Below are the code and all the weights of a small trained network. Each question names an input and a target symbol and asks about switching units off, where a switched-off unit gives its printed mean instead of its output.

import numpy as np


def w(rows, s, z=0):
    codes = np.array(rows[::2]) - 128.0
    scale = np.full(codes.shape[1], s)
    scale[-1] = z or s
    return codes * scale


def norm(h):
    return h / np.sqrt((h * h).mean(-1, keepdims=True) + 1e-5)


def f(y):
    return y / 2 * (1 + np.tanh(0.7978845608 * (y + 0.044715 * y**3)))


def softmax(a):
    e = np.exp(a - a.max(-1, keepdims=True))
    return e / e.sum(-1, keepdims=True)


def log_softmax(a):
    a = a - a.max(-1, keepdims=True)
    return a - np.log(np.exp(a).sum(-1, keepdims=True))


def net(x, mask):
    ids = ['αγζηλπσω'.index(c) for c in x.split()]
    T = len(ids)
    res = E[ids] + P[:T]
    u = 0
    for l in range(3):
        r = norm(res)
        for j in range(2):
            rows = slice(2 * j, 2 * j + 2)
            q, k, v = (r @ M[l][rows].T for M in (Q, K, V))
            z = softmax(np.where(np.tri(T) > 0, q @ k.T / 2**0.5, -1e9)) @ v
            o = O[l][rows]
            res = res + np.where(mask[u + j], z, o[:, -1]) @ o[:, :-1]
        u += 2
        y = f(norm(res) @ A[l][:, :-1].T + A[l][:, -1])
        res = res + np.where(mask[u : u + 4], y, B[l][:, -1]) @ B[l][:, :-1]
        u += 4
    return log_softmax(norm(res)[-1] @ U[:, :-1].T + U[:, -1])


Q, K, V, O, A, B = {}, {}, {}, {}, {}, {}
E = w([
[132,139,186,105,97,114,170,240,114,92,118],'α',
[81,160,159,87,70,113,176,240,125,102,133],'γ',
[174,110,180,65,103,214,168,217,68,78,75],'ζ',
[31,149,147,14,43,131,188,216,173,145,154],'η',
[91,60,189,158,119,165,142,190,50,90,136],'λ',
[37,201,56,161,155,154,119,142,138,80,119],'π',
[169,155,188,97,151,89,199,254,188,191,1],'σ',
[203,54,185,93,187,121,77,68,183,84,132],'ω',
],0.0099)
P = w([
[138,233,196,229,35,188,187,58,149,82,119],'0',
[85,87,53,91,86,33,104,115,63,80,20],'1',
[190,175,149,144,106,206,196,84,121,48,151],'2',
[101,56,56,108,141,59,120,134,84,98,77],'3',
[217,131,85,213,104,159,148,135,174,118,168],'4',
[80,56,75,95,194,101,118,144,117,122,131],'5',
[214,149,43,152,129,149,143,145,122,221,194],'6',
[83,34,86,82,255,161,96,202,108,145,153],'7',
],0.009)
Q[0] = w([
[100,199,147,141,108,138,124,71,178,160,148],'L0H0',
[104,99,44,147,136,83,86,101,62,106,131],'L0H0',
[83,37,188,52,138,99,90,186,103,74,145],'L0H1',
[163,198,193,162,3,108,87,49,108,177,134],'L0H1',
],0.0072)
K[0] = w([
[92,228,86,140,127,102,107,118,155,123,99],'L0H0',
[98,122,106,158,131,179,47,106,140,36,168],'L0H0',
[108,144,47,141,223,153,78,135,150,122,173],'L0H1',
[87,164,158,172,2,147,135,98,82,64,85],'L0H1',
],0.0078)
V[0] = w([
[2,223,106,192,128,100,122,158,40,16,78],'L0H0',
[88,75,66,195,194,185,214,82,137,51,98],'L0H0',
[163,148,123,129,150,55,123,52,193,163,133],'L0H1',
[96,231,27,187,203,152,178,102,97,152,41],'L0H1',
],0.0043)
O[0] = w([
[244,98,123,145,193,51,226,114,30,185,196,151],'L0H0',
[172,126,54,116,151,91,67,96,115,177,130,253],'L0H0',
[180,169,110,139,143,52,98,109,189,115,94,138],'L0H1',
[2,223,222,56,244,84,125,144,121,24,122,3],'L0H1',
],0.0048,0.0017)
A[0] = w([
[124,206,128,186,12,198,158,193,81,133,187,253],'L0N0',
[138,174,198,135,56,171,104,86,176,149,167,30],'L0N1',
[70,200,125,189,109,247,168,150,145,132,146,149],'L0N2',
[72,109,2,120,124,116,90,129,81,70,129,61],'L0N3',
],0.0068,0.00052)
B[0] = w([
[202,243,33,140,174,222,121,65,226,108,171,252],'L0N0',
[194,251,100,58,3,18,151,116,5,142,199,162],'L0N1',
[168,154,212,25,99,169,158,26,242,33,115,192],'L0N2',
[153,46,232,66,68,139,155,232,122,77,46,209],'L0N3',
],0.006,0.0044)
Q[1] = w([
[153,188,157,137,164,218,230,94,116,98,177],'L1H0',
[131,93,210,2,171,166,219,194,79,41,126],'L1H0',
[148,90,77,91,146,79,111,117,106,82,160],'L1H1',
[138,33,147,17,132,118,114,175,182,105,133],'L1H1',
],0.0081)
K[1] = w([
[1,198,42,108,135,191,175,169,151,102,122],'L1H0',
[100,148,100,98,254,190,59,187,181,231,127],'L1H0',
[120,87,162,117,85,164,133,118,216,32,68],'L1H1',
[143,111,55,107,213,208,83,108,237,204,149],'L1H1',
],0.007)
V[1] = w([
[77,67,85,129,80,185,73,129,57,24,254],'L1H0',
[189,77,190,122,100,110,90,87,99,148,135],'L1H0',
[126,164,158,210,102,190,121,64,122,89,252],'L1H1',
[135,198,178,197,95,191,228,142,140,166,125],'L1H1',
],0.0054)
O[1] = w([
[134,102,158,87,58,114,183,121,85,2,150,4],'L1H0',
[207,93,113,107,85,122,99,170,119,138,91,182],'L1H0',
[135,142,204,112,68,152,122,79,116,91,122,137],'L1H1',
[49,147,170,195,154,183,97,83,155,177,149,165],'L1H1',
],0.0091,0.0036)
A[1] = w([
[106,189,230,184,163,219,144,52,169,74,134,88],'L1N0',
[177,151,132,173,98,147,126,97,176,221,168,4],'L1N1',
[107,146,105,178,69,109,114,196,131,135,79,141],'L1N2',
[254,159,125,114,96,124,170,97,215,85,164,134],'L1N3',
],0.0066,0.0028)
B[1] = w([
[148,144,71,158,38,102,88,118,151,86,98,214],'L1N0',
[121,128,123,117,143,119,156,125,116,9,153,166],'L1N1',
[167,143,83,121,158,154,88,79,188,150,108,151],'L1N2',
[52,163,156,133,160,176,120,100,31,140,133,254],'L1N3',
],0.011,0.0078)
Q[2] = w([
[164,192,132,217,136,118,151,3,180,117,157],'L2H0',
[188,147,68,75,78,165,59,149,83,141,61],'L2H0',
[168,135,171,81,99,194,221,98,159,114,43],'L2H1',
[95,160,105,32,115,97,152,117,169,186,179],'L2H1',
],0.0072)
K[2] = w([
[88,225,99,147,101,61,110,124,94,228,70],'L2H0',
[202,114,69,40,162,106,34,53,47,116,246],'L2H0',
[65,100,31,143,191,182,143,60,121,254,163],'L2H1',
[24,59,153,122,24,95,126,150,99,170,175],'L2H1',
],0.006)
V[2] = w([
[141,52,169,148,150,117,60,2,184,114,117],'L2H0',
[112,133,102,115,125,219,163,164,198,135,93],'L2H0',
[177,217,142,180,143,176,204,80,98,100,98],'L2H1',
[209,99,111,192,209,178,100,118,98,81,36],'L2H1',
],0.005)
O[2] = w([
[172,5,111,85,118,81,134,100,103,140,136,166],'L2H0',
[187,118,201,124,159,191,198,199,34,184,99,110],'L2H0',
[142,210,146,61,97,188,96,77,203,157,126,253],'L2H1',
[90,118,198,78,2,61,106,124,81,178,137,194],'L2H1',
],0.0064,0.0056)
A[2] = w([
[109,115,106,82,94,110,62,124,70,112,98,202],'L2N0',
[137,106,135,148,85,145,148,155,197,118,70,55],'L2N1',
[176,186,98,135,145,121,136,134,150,163,113,41],'L2N2',
[198,2,114,103,127,18,118,187,188,82,53,5],'L2N3',
],0.0095,0.0023)
B[2] = w([
[138,107,68,165,174,53,151,190,187,147,153,199],'L2N0',
[164,105,98,113,209,136,126,109,28,123,186,157],'L2N1',
[113,64,137,127,77,84,139,112,59,70,175,148],'L2N2',
[163,75,145,43,225,167,157,29,254,97,108,245],'L2N3',
],0.012)
U = w([
[106,230,83,138,62,150,57,62,197,118,147,207],'α',
[101,132,131,88,208,154,161,99,3,72,192,5],'γ',
[195,172,33,194,127,72,170,194,164,192,213,156],'ζ',
[9,127,170,123,133,40,146,170,143,16,117,43],'η',
[175,121,130,106,88,129,106,185,101,130,107,30],'λ',
[39,134,140,148,152,139,51,125,133,237,81,147],'π',
[118,47,170,152,20,117,179,146,144,147,168,228],'σ',
[148,78,123,66,178,115,140,71,206,111,105,146],'ω',
],0.0065,0.0018)

Each question gives the input, a string of symbols that net reads in full, and the target symbol t.
The units are the heads (2 rows each of Q, K, V and O) and the neurons (one row each of A and B). Each row of codes is followed by its name. A weight is (code - 128) times the scale printed after its matrix; where a second scale follows, it is the last column's (O, A, B and U).
mask holds one flag per unit, layer by layer, with each layer's heads first. A switched-off unit (its flag False) gives its mean, the last column of its rows in O or B, instead of its output. The means were averaged over made-up inputs and are rounded, as every weight is.
A unit's drop is (log p(t) with every unit on - log p(t) with that unit switched off) / (log p(t) with every unit on - log p(t) with every unit switched off).
unit that matters most: the unit with the biggest drop
k most important neurons: the k neurons with the biggest drops, biggest first
k most important neurons of layer l: the k neurons of layer l with the biggest drops, biggest first
which heads matter: for each layer, one digit per head in row order, 1 if its drop is at least 0.15 and else 0, layers parted by /
input ω ω λ, target α: 2 most important neurons of layer 0	(L0N0 L0N1)
input η ω ζ γ α σ γ η, target π: 3 most important neurons of layer 0	(L0N3 L0N0 L0N2)
input ζ ω ζ λ γ ζ, target σ: 2 most important neurons of layer 0	(L0N0 L0N2)
input ω λ σ π, target π: unit that matters most	L1H1
input σ ω σ η ω, target γ: 4 most important neurons	(L1N0 L0N3 L2N3 L1N1)
input σ λ ζ π ω π π, target ζ: 2 most important neurons	(L2N3 L0N3)
input π ω γ α γ, target γ: which heads matter	10 / 01 / 00
input ω α γ η, target γ: 3 most important neurons	(L2N1 L1N3 L0N0)
input α ζ ω ω α π π ζ, target η: which heads matter	01 / 10 / 00
input ω α α, target γ: 3 most important neurons	(L1N3 L0N0 L1N2)
input ω σ σ σ α γ, target π: which heads matter	00 / 10 / 00
input ω ω α ω ω, target ζ: 2 most important neurons	(L1N3 L2N3)
input π γ π, target γ: 2 most important neurons of layer 2	(L2N3 L2N0)
input ω ζ σ ω λ α α σ, target π: 3 most important neurons	(L2N3 L0N0 L2N0)
input η σ λ λ η α, target σ: which heads matter	11 / 01 / 00
input α σ π α, target π: 2 most important neurons	(L0N2 L2N3)
input α σ σ, target γ: which heads matter	00 / 10 / 00
input ω α α η π λ, target η: unit that matters most	L0H1
input ω γ ω ζ ω ω σ, target α: 4 most important neurons	(L0N3 L2N3 L1N3 L0N1)
input ω σ λ α π ω λ, target γ: which heads matter	00 / 01 / 00
input γ ω ω ω γ α ζ η, target γ: 3 most important neurons	(L2N1 L1N3 L2N3)
input σ π λ γ, target η: most important neuron	(L0N1)
input ω ω ω λ σ π σ, target γ: 3 most important neurons	(L2N2 L2N3 L2N0)
input π α α ζ ω σ ω, target γ: 2 most important neurons of layer 0	(L0N3 L0N0)
input σ ω π σ σ σ, target π: 3 most important neurons	(L2N3 L2N0 L0N0)
input ω η α γ, target γ: 4 most important neurons	(L2N1 L1N3 L0N2 L2N3)
input λ σ λ ω ζ λ α λ, target σ: 2 most important neurons	(L2N3 L0N0)
